Here is a tiny trained network, its code and every weight. The questions are about switching its units off for an input and a target symbol, where a switched-off unit gives its printed mean instead of its output.

import numpy as np


def w(rows, s, z=0):
    codes = np.array(rows[::2]) - 128.0
    scale = np.full(codes.shape[1], s)
    scale[-1] = z or s
    return codes * scale


def f(y):
    return np.maximum(y, 0)


def softmax(a):
    e = np.exp(a - a.max(-1, keepdims=True))
    return e / e.sum(-1, keepdims=True)


def log_softmax(a):
    a = a - a.max(-1, keepdims=True)
    return a - np.log(np.exp(a).sum(-1, keepdims=True))


def net(x, mask):
    ids = ['Φγμτψω'.index(c) for c in x.split()]
    T = len(ids)
    res = E[ids] + P[:T]
    u = 0
    for l in range(3):
        r = res
        for j in range(3):
            rows = slice(3 * j, 3 * j + 3)
            q, k, v = (r @ M[l][rows].T for M in (Q, K, V))
            z = softmax(np.where(np.tri(T) > 0, q @ k.T / 3**0.5, -1e9)) @ v
            o = O[l][rows]
            res = res + np.where(mask[u + j], z, o[:, -1]) @ o[:, :-1]
        u += 3
        y = f(res @ A[l][:, :-1].T + A[l][:, -1])
        res = res + np.where(mask[u : u + 4], y, B[l][:, -1]) @ B[l][:, :-1]
        u += 4
    return log_softmax(res[-1] @ U[:, :-1].T + U[:, -1])


Q, K, V, O, A, B = {}, {}, {}, {}, {}, {}
E = w([
[91,68,109,109,94],'Φ',
[100,108,88,209,169],'γ',
[141,147,101,138,254],'μ',
[163,142,94,137,88],'τ',
[66,139,255,146,138],'ψ',
[193,179,127,80,170],'ω',
],0.0073)
P = w([
[50,233,5,143,90],'0',
[184,41,229,115,133],'1',
[151,88,207,147,115],'2',
[145,77,204,149,117],'3',
[162,104,207,152,127],'4',
[170,91,187,160,139],'5',
[180,76,195,138,125],'6',
[168,79,174,153,139],'7',
[182,89,173,157,138],'8',
[178,70,147,134,151],'9',
[187,86,142,142,161],'10',
],0.0021)
Q[0] = w([
[29,108,143,71,101],'L0H1',
[172,57,2,155,127],'L0H1',
[159,109,120,74,124],'L0H1',
[16,79,106,198,193],'L0H2',
[110,63,224,170,139],'L0H2',
[92,190,235,139,103],'L0H2',
[209,159,109,153,139],'L0H3',
[84,118,123,126,116],'L0H3',
[180,163,80,135,116],'L0H3',
],0.027)
K[0] = w([
[83,84,31,43,100],'L0H1',
[216,11,199,177,138],'L0H1',
[153,112,187,75,99],'L0H1',
[59,165,194,208,229],'L0H2',
[40,207,142,78,119],'L0H2',
[91,205,2,110,99],'L0H2',
[64,174,205,130,142],'L0H3',
[180,107,53,113,109],'L0H3',
[73,180,140,154,107],'L0H3',
],0.023)
V[0] = w([
[148,145,128,139,146],'L0H1',
[180,180,77,152,177],'L0H1',
[207,123,255,103,184],'L0H1',
[130,112,87,120,138],'L0H2',
[156,117,72,59,142],'L0H2',
[100,99,98,242,205],'L0H2',
[79,168,189,141,133],'L0H3',
[183,85,83,112,151],'L0H3',
[91,148,69,139,143],'L0H3',
],0.0083)
O[0] = w([
[117,130,124,166,127,143],'L0H1',
[158,79,145,253,107,134],'L0H1',
[43,219,48,168,126,248],'L0H1',
[116,122,158,129,121,98],'L0H2',
[98,157,203,131,72,78],'L0H2',
[141,53,169,193,200,153],'L0H2',
[147,107,91,135,194,188],'L0H3',
[143,162,190,120,89,99],'L0H3',
[136,193,103,129,79,87],'L0H3',
],0.0064,0.0012)
A[0] = w([
[10,101,127,110,70,174],'L0N1',
[180,178,112,156,72,178],'L0N2',
[132,102,49,100,46,183],'L0N3',
[114,26,95,85,90,2],'L0N4',
],0.013,0.00098)
B[0] = w([
[195,187,160,190,117,237],'L0N1',
[96,98,141,32,92,237],'L0N2',
[131,9,78,126,159,252],'L0N3',
[213,188,144,176,119,243],'L0N4',
],0.012,0.0018)
Q[1] = w([
[96,99,165,108,221],'L1H1',
[87,146,122,148,85],'L1H1',
[138,92,125,150,75],'L1H1',
[213,92,98,93,163],'L1H2',
[168,174,149,124,127],'L1H2',
[110,185,165,119,5],'L1H2',
[90,157,113,181,97],'L1H3',
[133,150,123,141,110],'L1H3',
[87,177,103,121,95],'L1H3',
],0.029)
K[1] = w([
[89,117,252,140,157],'L1H1',
[155,106,73,164,95],'L1H1',
[124,92,66,113,95],'L1H1',
[135,116,219,107,83],'L1H2',
[165,175,145,106,138],'L1H2',
[177,159,9,96,93],'L1H2',
[155,96,96,109,64],'L1H3',
[135,121,132,111,84],'L1H3',
[136,89,144,106,67],'L1H3',
],0.029)
V[1] = w([
[153,109,142,158,70],'L1H1',
[158,151,95,107,160],'L1H1',
[103,137,191,106,150],'L1H1',
[133,77,68,153,207],'L1H2',
[96,170,2,238,82],'L1H2',
[222,211,30,79,132],'L1H2',
[93,130,151,102,162],'L1H3',
[105,135,224,169,164],'L1H3',
[95,131,150,96,167],'L1H3',
],0.0086)
O[1] = w([
[112,84,140,157,120,155],'L1H1',
[157,139,150,131,152,108],'L1H1',
[68,130,108,86,110,158],'L1H1',
[42,90,177,120,201,87],'L1H2',
[145,83,111,181,254,2],'L1H2',
[216,65,122,64,179,58],'L1H2',
[160,116,103,99,135,125],'L1H3',
[112,187,42,120,98,153],'L1H3',
[166,113,100,94,138,127],'L1H3',
],0.0077,0.0043)
A[1] = w([
[147,162,76,35,229,3],'L1N1',
[168,185,26,93,246,171],'L1N2',
[136,213,153,2,188,137],'L1N3',
[121,123,82,98,165,60],'L1N4',
],0.0095,0.0035)
B[1] = w([
[15,136,91,255,29,160],'L1N1',
[226,184,43,79,137,222],'L1N2',
[135,166,170,36,194,252],'L1N3',
[125,137,139,171,98,141],'L1N4',
],0.0095,0.0032)
Q[2] = w([
[134,218,173,181,135],'L2H1',
[143,175,177,64,113],'L2H1',
[189,116,92,133,215],'L2H1',
[138,125,82,124,117],'L2H2',
[185,186,160,124,113],'L2H2',
[140,9,155,119,117],'L2H2',
[126,131,146,159,5],'L2H3',
[201,131,162,169,174],'L2H3',
[124,233,81,157,98],'L2H3',
],0.02)
K[2] = w([
[153,150,184,104,238],'L2H1',
[159,76,195,150,125],'L2H1',
[102,250,151,160,91],'L2H1',
[108,128,161,106,91],'L2H2',
[195,185,151,148,71],'L2H2',
[96,82,175,236,196],'L2H2',
[151,38,179,158,42],'L2H3',
[169,184,82,188,111],'L2H3',
[166,141,236,145,165],'L2H3',
],0.018)
V[2] = w([
[183,122,201,177,88],'L2H1',
[143,141,198,119,236],'L2H1',
[85,93,177,133,100],'L2H1',
[142,118,95,69,116],'L2H2',
[120,165,154,133,174],'L2H2',
[158,134,66,144,139],'L2H2',
[25,27,74,58,141],'L2H3',
[172,73,220,110,61],'L2H3',
[147,42,111,77,254],'L2H3',
],0.0082)
O[2] = w([
[133,176,164,95,54,173],'L2H1',
[138,184,183,137,179,175],'L2H1',
[167,99,163,102,100,61],'L2H1',
[138,113,143,134,195,215],'L2H2',
[164,113,136,148,90,122],'L2H2',
[116,91,167,117,135,160],'L2H2',
[47,51,64,85,126,1],'L2H3',
[213,72,133,159,58,219],'L2H3',
[96,202,1,138,101,108],'L2H3',
],0.0079,0.004)
A[2] = w([
[44,83,104,241,84,138],'L2N1',
[187,87,111,2,152,124],'L2N2',
[102,37,52,130,45,177],'L2N3',
[98,111,191,123,50,4],'L2N4',
],0.0099,0.0034)
B[2] = w([
[69,128,149,213,51,208],'L2N1',
[86,212,100,148,66,234],'L2N2',
[170,7,118,74,156,254],'L2N3',
[91,165,105,72,216,231],'L2N4',
],0.011,0.0072)
U = w([
[38,119,134,234,61,31],'Φ',
[128,148,28,158,233,203],'γ',
[122,58,104,90,99,141],'μ',
[254,119,171,208,113,248],'τ',
[104,232,107,34,10,93],'ψ',
[58,119,231,87,159,15],'ω',
],0.0028,0.0013)

Each question gives the input, a string of symbols that net reads in full, and the target symbol t.
The units are the heads (3 rows each of Q, K, V and O) and the neurons (one row each of A and B). Each row of codes is followed by its name. A weight is (code - 128) times the scale printed after its matrix; where a second scale follows, it is the last column's (O, A, B and U).
mask holds one flag per unit, layer by layer, with each layer's heads first. A switched-off unit (its flag False) gives its mean, the last column of its rows in O or B, instead of its output. The means were averaged over made-up inputs and are rounded, as every weight is.
A unit's drop is (log p(t) with every unit on - log p(t) with that unit switched off) / (log p(t) with every unit on - log p(t) with every unit switched off).
most important unit: the unit with the biggest drop
top k neurons: the k neurons with the biggest drops, biggest first
top k neurons in layer l: the k neurons of layer l with the biggest drops, biggest first
heads that matter: for each layer, one digit per head in row order, 1 if its drop is at least 0.15 and else 0, layers parted by /
input μ τ μ, target γ: top 2 neurons	(L0N2; L1N2)
input ψ τ ω, target γ: most important unit	L0H3
input τ ω ω ω Φ, target τ: top 2 neurons	(L0N1; L0N4)
input ψ ω μ ψ Φ ω μ ψ, target γ: top 2 neurons	(L0N2; L1N2)
input τ Φ γ Φ τ τ γ μ ψ ω, target μ: top 2 neurons in layer 0	(L0N2; L0N3)
input ω ψ γ Φ Φ ω ω ω μ Φ γ, target τ: heads that matter	011 / 010 / 001
input τ ω ψ ω Φ, target μ: heads that matter	111 / 011 / 101
input μ ψ ω ω, target Φ: top 2 neurons in layer 1	(L1N3; L1N2)
input μ Φ μ γ μ ω Φ ψ μ, target Φ: heads that matter	110 / 110 / 000
input ω γ ω ψ μ, target τ: heads that matter	010 / 000 / 001
input ω τ γ ω Φ τ γ ψ, target τ: top 2 neurons in layer 0	(L0N1; L0N2)
input γ Φ ψ ω ω Φ μ Φ μ ω Φ, target ω: heads that matter	110 / 010 / 001
input ψ Φ γ Φ, target γ: heads that matter	011 / 010 / 101
input μ μ ω γ, target Φ: heads that matter	110 / 010 / 000
input Φ ψ τ Φ Φ μ, target ψ: top 4 neurons	(L0N3; L0N4; L0N1; L2N3)
input ω ω ω ω Φ ω ψ τ, target τ: top 2 neurons in layer 0	(L0N3; L0N1)
input ω Φ Φ ψ Φ γ τ, target τ: top neuron	(L0N1)
input ψ τ ω τ ω ψ, target ω: top 3 neurons	(L1N1; L0N3; L1N2)
input τ Φ γ Φ ω ω ψ, target μ: top 3 neurons	(L2N3; L0N2; L0N3)
input τ μ ψ ω τ Φ μ, target μ: heads that matter	111 / 111 / 101
input ψ ω ψ ω ω μ Φ ψ, target γ: heads that matter	110 / 010 / 101
input ω Φ Φ ω Φ ω μ ψ ω, target τ: heads that matter	011 / 010 / 001
input τ Φ Φ τ μ ω γ, target Φ: heads that matter	010 / 010 / 000
input τ τ ψ γ, target μ: heads that matter	111 / 001 / 101
input μ τ γ ψ Φ, target Φ: top 3 neurons	(L2N1; L1N2; L0N2)
input ψ τ Φ ω, target γ: most important unit	L1H2
input τ μ μ ω τ Φ γ ψ μ τ τ, target μ: top neuron in layer 2	(L2N3)
input ω ω γ Φ ω ψ, target τ: heads that matter	010 / 010 / 001
